Below is a small trained network, with its code and all its weights. Each question gives an input and a target symbol and asks what happens when units are switched off, that is, made to give their printed mean instead of their output.

import numpy as np


def w(rows, s, z=0):
    codes = np.array(rows[::2]) - 128.0
    scale = np.full(codes.shape[1], s)
    scale[-1] = z or s
    return codes * scale


def norm(h):
    return h / np.sqrt((h * h).mean(-1, keepdims=True) + 1e-5)


def f(y):
    return np.maximum(y, 0)


def softmax(a):
    e = np.exp(a - a.max(-1, keepdims=True))
    return e / e.sum(-1, keepdims=True)


def log_softmax(a):
    a = a - a.max(-1, keepdims=True)
    return a - np.log(np.exp(a).sum(-1, keepdims=True))


def net(x, mask):
    ids = ['ΣΩαδεζξπφψ'.index(c) for c in x.split()]
    T = len(ids)
    res = E[ids] + P[:T]
    r = norm(res)
    for j in range(3):
        rows = slice(3 * j, 3 * j + 3)
        q, k, v = (r @ M[0][rows].T for M in (Q, K, V))
        z = softmax(np.where(np.tri(T) > 0, q @ k.T / 3**0.5, -1e9)) @ v
        o = O[0][rows]
        res = res + np.where(mask[j], z, o[:, -1]) @ o[:, :-1]
    y = f(norm(res) @ A[0][:, :-1].T + A[0][:, -1])
    res = res + np.where(mask[3:7], y, B[0][:, -1]) @ B[0][:, :-1]
    return log_softmax(norm(res)[-1] @ U[:, :-1].T + U[:, -1])


Q, K, V, O, A, B = {}, {}, {}, {}, {}, {}
E = w([
[205,123,185,120,124,148,3,143],'Σ',
[114,57,55,93,166,113,123,194],'Ω',
[201,140,161,182,140,161,103,87],'α',
[31,78,141,130,134,74,158,146],'δ',
[224,117,214,133,33,52,86,76],'ε',
[194,159,130,131,29,126,43,171],'ζ',
[107,64,122,157,138,44,198,73],'ξ',
[124,4,123,158,108,113,143,146],'π',
[181,241,127,80,139,97,78,116],'φ',
[131,162,227,170,49,104,73,113],'ψ',
],0.017)
P = w([
[129,170,156,113,176,192,155,168],'0',
[42,137,73,105,112,182,82,21],'1',
[107,171,107,184,175,72,64,164],'2',
[57,146,57,167,140,93,34,61],'3',
[117,155,3,198,88,135,152,133],'4',
[104,80,144,80,146,62,105,84],'5',
[89,112,116,60,77,132,155,100],'6',
],0.014)
Q[0] = w([
[117,134,123,133,119,164,254,183],'h0',
[134,146,95,145,110,146,116,143],'h0',
[125,75,163,60,176,146,173,146],'h0',
[119,123,128,114,121,166,233,174],'h1',
[121,76,146,69,153,153,206,139],'h1',
[141,152,97,163,108,132,154,122],'h1',
[151,121,125,135,101,102,110,119],'h2',
[154,162,142,140,113,126,29,91],'h2',
[187,174,150,142,113,154,116,107],'h2',
],0.075)
K[0] = w([
[63,106,51,107,100,125,15,2],'h0',
[130,135,105,69,84,160,128,117],'h0',
[118,142,78,178,138,19,56,121],'h0',
[85,106,68,112,93,116,49,41],'h1',
[106,133,72,176,121,56,30,104],'h1',
[108,125,118,92,102,164,148,92],'h1',
[164,123,142,104,112,117,137,128],'h2',
[166,188,215,129,157,138,89,160],'h2',
[165,201,147,157,93,171,72,85],'h2',
],0.058)
V[0] = w([
[114,156,33,69,125,133,99,202],'h0',
[141,41,121,189,170,196,78,136],'h0',
[42,115,113,203,152,180,177,167],'h0',
[43,142,164,176,81,163,97,173],'h1',
[91,91,198,60,150,94,64,141],'h1',
[72,254,127,96,227,127,121,96],'h1',
[111,129,103,110,66,64,99,131],'h2',
[102,70,96,132,170,125,171,126],'h2',
[105,133,151,146,141,136,165,146],'h2',
],0.046)
O[0] = w([
[155,93,113,203,142,170,215,90,4],'h0',
[105,157,41,131,99,173,78,56,236],'h0',
[160,186,70,74,110,204,142,163,245],'h0',
[68,145,117,76,111,152,206,108,111],'h1',
[89,123,127,170,51,106,143,98,135],'h1',
[253,182,173,157,90,64,192,127,149],'h1',
[169,169,141,83,149,150,92,163,114],'h2',
[156,74,78,109,84,106,102,93,173],'h2',
[115,83,123,142,108,142,117,114,136],'h2',
],0.03,0.024)
A[0] = w([
[148,185,90,224,235,212,214,184,116],'n0',
[68,133,217,151,225,135,186,199,3],'n1',
[204,3,109,66,135,155,153,194,56],'n2',
[58,84,92,230,166,146,205,85,33],'n3',
],0.051,0.0061)
B[0] = w([
[64,1,111,111,133,12,59,92,245],'n0',
[203,141,30,150,45,190,165,123,208],'n1',
[54,118,155,224,49,146,139,177,234],'n2',
[146,238,148,95,195,121,135,229,251],'n3',
],0.04,0.017)
U = w([
[209,62,188,186,160,163,157,76,255],'Σ',
[255,124,136,80,164,139,45,139,129],'Ω',
[73,113,101,120,156,216,98,86,172],'α',
[160,109,16,186,160,102,146,172,63],'δ',
[107,107,134,221,56,142,66,190,71],'ε',
[51,169,188,177,177,137,168,156,174],'ζ',
[93,109,150,35,91,72,172,134,85],'ξ',
[109,203,105,187,101,65,91,48,52],'π',
[92,44,180,134,207,89,80,107,191],'φ',
[160,144,123,146,69,202,212,108,125],'ψ',
],0.01,0.0089)

Each question gives the input, a string of symbols that net reads in full, and the target symbol t.
The units are the heads (3 rows each of Q, K, V and O) and the neurons (one row each of A and B). Each row of codes is followed by its name. A weight is (code - 128) times the scale printed after its matrix; where a second scale follows, it is the last column's (O, A, B and U).
mask holds one flag per unit, heads first, then neurons. A switched-off unit (its flag False) gives its mean, the last column of its rows in O or B, instead of its output. The means were averaged over made-up inputs and are rounded, as every weight is.
A unit's drop is (log p(t) with every unit on - log p(t) with that unit switched off) / (log p(t) with every unit on - log p(t) with every unit switched off).
The circuit of an input: a set's keep is (log p(t) with only the set's units on - log p(t) with every unit switched off) / (log p(t) with every unit on - log p(t) with every unit switched off). Starting from all 7 units, units are removed one at a time, each time the one whose removal leaves the highest keep (on an exact tie, the one counted first), for as long as the keep stays at least 0.8.
units of the circuit, in order: the units of the circuit, biggest drop first
top k neurons: the k neurons with the biggest drops, biggest first
heads that matter: for each layer, one digit per head in row order, 1 if its drop is at least 0.15 and else 0, layers parted by /
input ε Σ ψ ξ ψ π, target ξ: units of the circuit, in order -> h1, h0
input ξ ξ ζ ξ, target ε: units of the circuit, in order -> n2, h2, h0, h1
input α Ω δ, target Ω: heads that matter -> 110
input π δ Ω φ ψ, target α: heads that matter -> 010
input ξ π α, target Ω: heads that matter -> 111
input π ε ξ Σ ξ α, target α: heads that matter -> 010
input Σ ζ δ ξ ξ Ω ξ, target ε: units of the circuit, in order -> n2, h2, h0
input α ξ α ξ φ Σ ζ, target π: heads that matter -> 111
input δ Ω α φ ξ Ω, target Ω: units of the circuit, in order -> h1
input δ ξ Σ, target ξ: units of the circuit, in order -> n0, h1, h2, h0
input Ω Σ φ, target φ: heads that matter -> 100
input ζ ε ζ, target δ: heads that matter -> 101
input ε φ φ ξ ψ Σ φ, target ε: heads that matter -> 111
input π φ δ, target α: heads that matter -> 010
input Σ ξ ζ ψ ξ π, target ζ: heads that matter -> 100
input Σ ζ Σ π π π, target π: top neuron -> n3
input Ω ε α ξ, target δ: top 2 neurons -> n3, n0
input Ω π ξ ε ζ, target φ: units of the circuit, in order -> n0, h0
input Σ ξ φ φ ξ Ω Ω, target Σ: heads that matter -> 110
input π ξ ε, target α: units of the circuit, in order -> h1
input α ξ ξ ε Σ ξ φ, target π: units of the circuit, in order -> h0, h2, h1
